Below are the code and all the weights of a small trained network. Each question names an input and a class and asks about switching units off, where a switched-off unit gives its printed mean instead of its output.

import numpy as np


def w(rows, s, z=0):
    codes = np.array(rows[::2]) - 128.0
    scale = np.full(codes.shape[1], s)
    scale[-1] = z or s
    return codes * scale


def norm(h):
    return h / np.sqrt((h * h).mean(-1, keepdims=True) + 1e-5)


def f(y):
    return y / 2 * (1 + np.tanh(0.7978845608 * (y + 0.044715 * y**3)))


def log_softmax(a):
    a = a - a.max(-1, keepdims=True)
    return a - np.log(np.exp(a).sum(-1, keepdims=True))


def net(x, mask):
    res = np.array(x, float).reshape(1, 5) / 4 @ E
    u = 0
    for l in range(4):
        y = f(norm(res) @ A[l][:, :-1].T + A[l][:, -1])
        res = res + np.where(mask[u : u + 8], y, B[l][:, -1]) @ B[l][:, :-1]
        u += 8
    return log_softmax(norm(res)[-1] @ U[:, :-1].T + U[:, -1])


A, B = {}, {}
E = w([
[125,137,117,160,34],'x0',
[119,254,158,160,137],'x1',
[28,137,188,199,142],'x2',
[168,188,134,163,228],'x3',
[57,145,58,73,202],'x4',
],0.0044)
A[0] = w([
[106,138,119,131,245,24],'L0N1',
[97,135,124,121,253,35],'L0N2',
[151,165,79,79,129,52],'L0N3',
[137,131,131,139,121,100],'L0N4',
[169,181,39,37,129,35],'L0N5',
[176,159,183,160,107,1],'L0N6',
[19,162,167,181,74,33],'L0N7',
[127,121,118,135,130,136],'L0N8',
],0.0058,0.0042)
B[0] = w([
[111,88,141,100,243,200],'L0N1',
[81,67,155,60,252,253],'L0N2',
[147,193,90,110,110,67],'L0N3',
[142,118,128,149,139,66],'L0N4',
[177,249,67,72,77,217],'L0N5',
[197,110,206,188,149,46],'L0N6',
[14,253,56,177,46,254],'L0N7',
[123,125,139,102,126,153],'L0N8',
],0.0033,0.00077)
A[1] = w([
[89,113,107,116,240,114],'L1N1',
[134,49,126,90,109,28],'L1N2',
[135,140,107,144,254,68],'L1N3',
[111,142,129,135,121,82],'L1N4',
[127,123,167,178,129,94],'L1N5',
[188,141,202,202,116,3],'L1N6',
[198,101,135,89,181,122],'L1N7',
[145,24,106,106,96,4],'L1N8',
],0.0079,0.0045)
B[1] = w([
[84,108,218,100,254,252],'L1N1',
[123,73,112,157,103,142],'L1N2',
[118,162,128,164,236,224],'L1N3',
[133,125,119,151,107,104],'L1N4',
[141,165,128,92,89,138],'L1N5',
[241,166,246,75,101,163],'L1N6',
[47,156,106,186,113,206],'L1N7',
[167,33,66,218,87,168],'L1N8',
],0.0055,0.0029)
A[2] = w([
[151,2,49,157,80,3],'L2N1',
[161,147,124,130,40,58],'L2N2',
[149,224,153,182,127,88],'L2N3',
[120,59,130,81,114,92],'L2N4',
[30,144,148,192,79,64],'L2N5',
[138,111,109,136,122,114],'L2N6',
[89,122,104,148,108,116],'L2N7',
[106,20,128,59,115,97],'L2N8',
],0.0077,0.0046)
B[2] = w([
[254,103,62,193,115,255],'L2N1',
[105,122,138,127,202,189],'L2N2',
[109,49,126,102,119,195],'L2N3',
[125,99,118,160,120,146],'L2N4',
[92,169,111,154,87,175],'L2N5',
[137,152,125,146,138,125],'L2N6',
[138,145,132,167,111,140],'L2N7',
[124,61,111,168,100,197],'L2N8',
],0.0094,0.0029)
A[3] = w([
[94,108,124,59,113,105],'L3N1',
[174,116,236,116,110,19],'L3N2',
[154,115,193,152,120,56],'L3N3',
[156,102,127,116,10,49],'L3N4',
[113,80,129,96,124,87],'L3N5',
[192,216,59,110,144,43],'L3N6',
[139,158,111,107,123,76],'L3N7',
[184,204,2,29,120,2],'L3N8',
],0.0062,0.0028)
B[3] = w([
[118,75,161,136,109,103],'L3N1',
[187,169,160,102,91,168],'L3N2',
[158,163,122,114,113,128],'L3N3',
[119,167,120,148,254,246],'L3N4',
[107,102,139,145,119,91],'L3N5',
[71,82,124,70,112,127],'L3N6',
[118,92,156,116,123,81],'L3N7',
[125,92,107,22,75,178],'L3N8',
],0.0067,0.0013)
U = w([
[132,129,85,28,95,131],'0',
[56,42,108,149,148,3],'1',
[214,188,213,124,101,121],'2',
[45,190,137,185,59,138],'3',
[103,157,151,119,254,177],'4',
[199,62,66,193,89,163],'5',
],0.019,0.0069)

Each question gives the input, the list of numbers given to net, and the class t.
The units are the neurons (one row each of A and B). Each row of codes is followed by its name. A weight is (code - 128) times the scale printed after its matrix; where a second scale follows, it is the last column's (A, B and U).
mask holds one flag per neuron, layer by layer. A switched-off neuron (its flag False) gives its mean, the last column of its row in B, instead of its output. The means were averaged over made-up inputs and are rounded, as every weight is.
A unit's drop is (log p(t) with every unit on - log p(t) with that unit switched off) / (log p(t) with every unit on - log p(t) with every unit switched off).
The circuit of an input: a set's keep is (log p(t) with only the set's units on - log p(t) with every unit switched off) / (log p(t) with every unit on - log p(t) with every unit switched off). Starting from the 12 units with the biggest drops (on a tie, the unit counted first), units are removed one at a time, each time the one whose removal leaves the highest keep (on an exact tie, the one counted first), for as long as the keep stays at least 0.8.
circuit, biggest first: the units of the circuit, biggest drop first
unit that matters most: the unit with the biggest drop
top k neurons: the k neurons with the biggest drops, biggest first
top k neurons in layer l: the k neurons of layer l with the biggest drops, biggest first
drop of u: that unit's drop, to one decimal
input [-1,-3,0,2,-8], class 2: unit that matters most => L1N6
input [-3,1,7,1,-4], class 3: circuit, biggest first => L0N7, L2N5
input [-7,-6,-7,-4,8], class 1: top 3 neurons => L1N1, L2N8, L2N1
input [-3,-8,-3,-2,7], class 5: circuit, biggest first => L1N8, L2N1
input [-1,4,7,8,-5], class 2: top 2 neurons in layer 3 => L3N2, L3N4
input [0,-2,7,-1,-8], class 2: top 2 neurons => L1N6, L1N7
input [4,3,-8,7,8], class 0: top 2 neurons in layer 0 => L0N5, L0N3
input [-4,7,4,-7,7], class 3: top 2 neurons => L0N7, L2N5
input [-1,7,-2,-3,5], class 0: top 2 neurons => L0N5, L3N8
input [6,8,4,7,2], class 3: top 2 neurons in layer 2 => L2N2, L2N5
input [3,-2,-7,6,-7], class 2: drop of L2N1 => 0.2
input [-1,5,3,3,-4], class 2: drop of L1N5 => 0.0
input [-2,-5,-4,8,-6], class 2: drop of L3N4 => 0.1
input [-8,2,8,-6,0], class 3: drop of L0N7 => 0.4
input [8,4,-3,0,7], class 0: top neuron => L3N8
